Below are the code and all the weights of a small trained network. Each question names an input and a target symbol and asks about switching units off, where a switched-off unit gives its printed mean instead of its output.

import numpy as np


def w(rows, s, z=0):
    codes = np.array(rows[::2]) - 128.0
    scale = np.full(codes.shape[1], s)
    scale[-1] = z or s
    return codes * scale


def f(y):
    return y / 2 * (1 + np.tanh(0.7978845608 * (y + 0.044715 * y**3)))


def softmax(a):
    e = np.exp(a - a.max(-1, keepdims=True))
    return e / e.sum(-1, keepdims=True)


def log_softmax(a):
    a = a - a.max(-1, keepdims=True)
    return a - np.log(np.exp(a).sum(-1, keepdims=True))


def net(x, mask):
    ids = ['ΣΦΩβγηθμπψ'.index(c) for c in x.split()]
    T = len(ids)
    res = E[ids] + P[:T]
    u = 0
    for l in range(2):
        r = res
        for j in range(2):
            rows = slice(2 * j, 2 * j + 2)
            q, k, v = (r @ M[l][rows].T for M in (Q, K, V))
            z = softmax(np.where(np.tri(T) > 0, q @ k.T / 2**0.5, -1e9)) @ v
            o = O[l][rows]
            res = res + np.where(mask[u + j], z, o[:, -1]) @ o[:, :-1]
        u += 2
        y = f(res @ A[l][:, :-1].T + A[l][:, -1])
        res = res + np.where(mask[u : u + 4], y, B[l][:, -1]) @ B[l][:, :-1]
        u += 4
    return log_softmax(res[-1] @ U[:, :-1].T + U[:, -1])


Q, K, V, O, A, B = {}, {}, {}, {}, {}, {}
E = w([
[4,71,194,168,96],'Σ',
[171,54,57,83,141],'Φ',
[176,147,138,95,20],'Ω',
[10,161,60,118,164],'β',
[220,14,20,215,130],'γ',
[157,105,152,79,121],'η',
[57,107,201,18,218],'θ',
[165,96,60,91,43],'μ',
[112,205,241,94,94],'π',
[31,33,54,19,123],'ψ',
],0.016)
P = w([
[147,1,30,112,176],'0',
[138,62,68,57,159],'1',
[128,49,58,34,154],'2',
[125,57,35,37,124],'3',
[122,74,15,2,115],'4',
[93,57,48,13,115],'5',
[87,60,45,13,90],'6',
[109,67,43,11,66],'7',
[58,48,73,21,92],'8',
[53,34,85,31,54],'9',
[51,39,68,8,49],'10',
[26,31,103,11,49],'11',
[36,38,118,19,23],'12',
],0.002)
Q[0] = w([
[225,176,131,177,178],'0.h1',
[57,241,247,167,152],'0.h1',
[126,96,70,19,82],'0.h2',
[47,172,159,40,91],'0.h2',
],0.011)
K[0] = w([
[247,174,114,130,188],'0.h1',
[224,89,191,93,122],'0.h1',
[103,185,36,146,175],'0.h2',
[80,213,122,142,156],'0.h2',
],0.012)
V[0] = w([
[48,2,144,73,70],'0.h1',
[37,3,168,185,59],'0.h1',
[132,115,244,115,132],'0.h2',
[211,21,38,4,53],'0.h2',
],0.0051)
O[0] = w([
[2,110,233,115,161,254],'0.h1',
[14,201,193,154,77,210],'0.h1',
[235,128,124,147,226,24],'0.h2',
[149,80,211,67,147,244],'0.h2',
],0.006,0.0061)
A[0] = w([
[122,59,165,197,46,251],'0.n1',
[127,213,227,29,151,224],'0.n2',
[242,1,124,181,122,2],'0.n3',
[193,62,144,50,188,119],'0.n4',
],0.0074,0.0081)
B[0] = w([
[167,243,139,78,233,251],'0.n1',
[218,123,96,196,182,216],'0.n2',
[26,201,85,143,190,162],'0.n3',
[158,173,2,10,209,154],'0.n4',
],0.0072,0.013)
Q[1] = w([
[174,158,158,230,70],'1.h1',
[143,160,153,52,125],'1.h1',
[160,219,129,88,192],'1.h2',
[142,10,112,160,130],'1.h2',
],0.011)
K[1] = w([
[254,247,192,95,161],'1.h1',
[83,30,150,148,102],'1.h1',
[35,184,192,113,68],'1.h2',
[192,18,219,71,206],'1.h2',
],0.0089)
V[1] = w([
[146,203,116,17,127],'1.h1',
[214,254,95,105,169],'1.h1',
[84,163,99,100,137],'1.h2',
[43,118,253,135,169],'1.h2',
],0.008)
O[1] = w([
[125,136,115,123,83,235],'1.h1',
[149,188,71,140,83,180],'1.h1',
[133,126,103,139,92,243],'1.h2',
[134,164,135,6,159,254],'1.h2',
],0.012,0.0084)
A[1] = w([
[105,140,86,76,203,87],'1.n1',
[193,254,152,177,85,164],'1.n2',
[52,118,98,172,74,1],'1.n3',
[242,71,137,132,173,248],'1.n4',
],0.0098,0.0055)
B[1] = w([
[155,114,129,254,92,252],'1.n1',
[68,36,190,149,128,231],'1.n2',
[78,62,136,164,182,132],'1.n3',
[205,122,165,69,178,160],'1.n4',
],0.0087,0.017)
U = w([
[110,166,220,254,161,1],'Σ',
[104,147,115,93,47,173],'Φ',
[84,86,178,85,225,162],'Ω',
[161,61,104,72,139,131],'β',
[144,250,156,96,132,223],'γ',
[51,90,98,109,177,93],'η',
[150,121,182,188,71,127],'θ',
[73,175,74,217,140,200],'μ',
[123,160,30,52,96,126],'π',
[173,156,116,205,191,97],'ψ',
],0.0089,0.0063)

Each question gives the input, a string of symbols that net reads in full, and the target symbol t.
The units are the heads (2 rows each of Q, K, V and O) and the neurons (one row each of A and B). Each row of codes is followed by its name. A weight is (code - 128) times the scale printed after its matrix; where a second scale follows, it is the last column's (O, A, B and U).
mask holds one flag per unit, layer by layer, with each layer's heads first. A switched-off unit (its flag False) gives its mean, the last column of its rows in O or B, instead of its output. The means were averaged over made-up inputs and are rounded, as every weight is.
A unit's drop is (log p(t) with every unit on - log p(t) with that unit switched off) / (log p(t) with every unit on - log p(t) with every unit switched off).
The circuit of an input: a set's keep is (log p(t) with only the set's units on - log p(t) with every unit switched off) / (log p(t) with every unit on - log p(t) with every unit switched off). Starting from all 12 units, units are removed one at a time, each time the one whose removal leaves the highest keep (on an exact tie, the one counted first), for as long as the keep stays at least 0.8.
circuit, biggest first: the units of the circuit, biggest drop first
most important unit: the unit with the biggest drop
top k neurons: the k neurons with the biggest drops, biggest first
top k neurons in layer l: the k neurons of layer l with the biggest drops, biggest first
drop of u: that unit's drop, to one decimal
input γ θ ψ μ Φ, target Ω: circuit, biggest first => 0.h1, 1.h1
input ψ γ π, target Ω: circuit, biggest first => 1.n2, 1.n1
input Ω Ω θ Σ μ Ω θ ψ Φ, target Ω: circuit, biggest first => 1.h1, 0.h1
input γ π Φ, target π: top neuron in layer 1 => 1.n2
input Ω γ Φ, target π: top 2 neurons => 0.n4, 0.n1
input Ω Ω γ Φ Ω, target θ: circuit, biggest first => 1.h2, 0.h1, 0.n3
input η γ η, target β: top 3 neurons in layer 1 => 1.n1, 1.n4, 1.n2
input γ θ μ γ, target μ: top 3 neurons => 0.n3, 0.n2, 0.n1
input Ω γ γ γ γ ψ Σ π η, target γ: circuit, biggest first => 1.n2, 1.h2
input Ω Φ η Ω, target θ: circuit, biggest first => 1.h2, 1.h1, 1.n2
input Ω Φ γ γ Ω ψ γ Φ γ γ μ, target Ω: top 2 neurons => 0.n3, 1.n1
input γ π π Φ Φ ψ Ω Ω, target Ω: top 3 neurons => 1.n2, 1.n1, 0.n1
input π γ γ Σ γ η Ω Ω θ θ, target γ: top 3 neurons => 0.n1, 0.n2, 1.n2
input Ω θ Ω Σ π ψ Φ Ω Φ θ Ω γ, target Ω: most important unit => 1.h1
input Ω γ Ω η Φ γ, target μ: circuit, biggest first => 0.n3, 1.h1, 0.h1, 1.h2
input γ Ω θ γ γ Ω π, target Σ: circuit, biggest first => 0.n2, 1.h2
input θ γ ψ Ω Ω, target Ω: top 3 neurons => 1.n2, 1.n1, 0.n2
input μ β θ Ω γ Ω, target Φ: top 4 neurons => 1.n1, 1.n2, 0.n4, 0.n2
input Ω Φ γ η, target β: top 2 neurons => 1.n1, 0.n2
input Φ Σ Ω μ, target γ: most important unit => 1.h2
input Σ π Ω π γ Φ μ γ Φ β β Σ, target γ: top 2 neurons => 1.n2, 0.n1
input γ π π θ γ π γ θ Σ Σ Φ γ, target γ: drop of 0.n1 => 1.0
input π ψ η γ Ω γ γ Φ γ, target Ω: drop of 0.n1 => -0.1
input Φ Σ γ π γ η μ, target γ: drop of 1.h2 => 0.5
input β γ π, target θ: drop of 1.h1 => 0.4
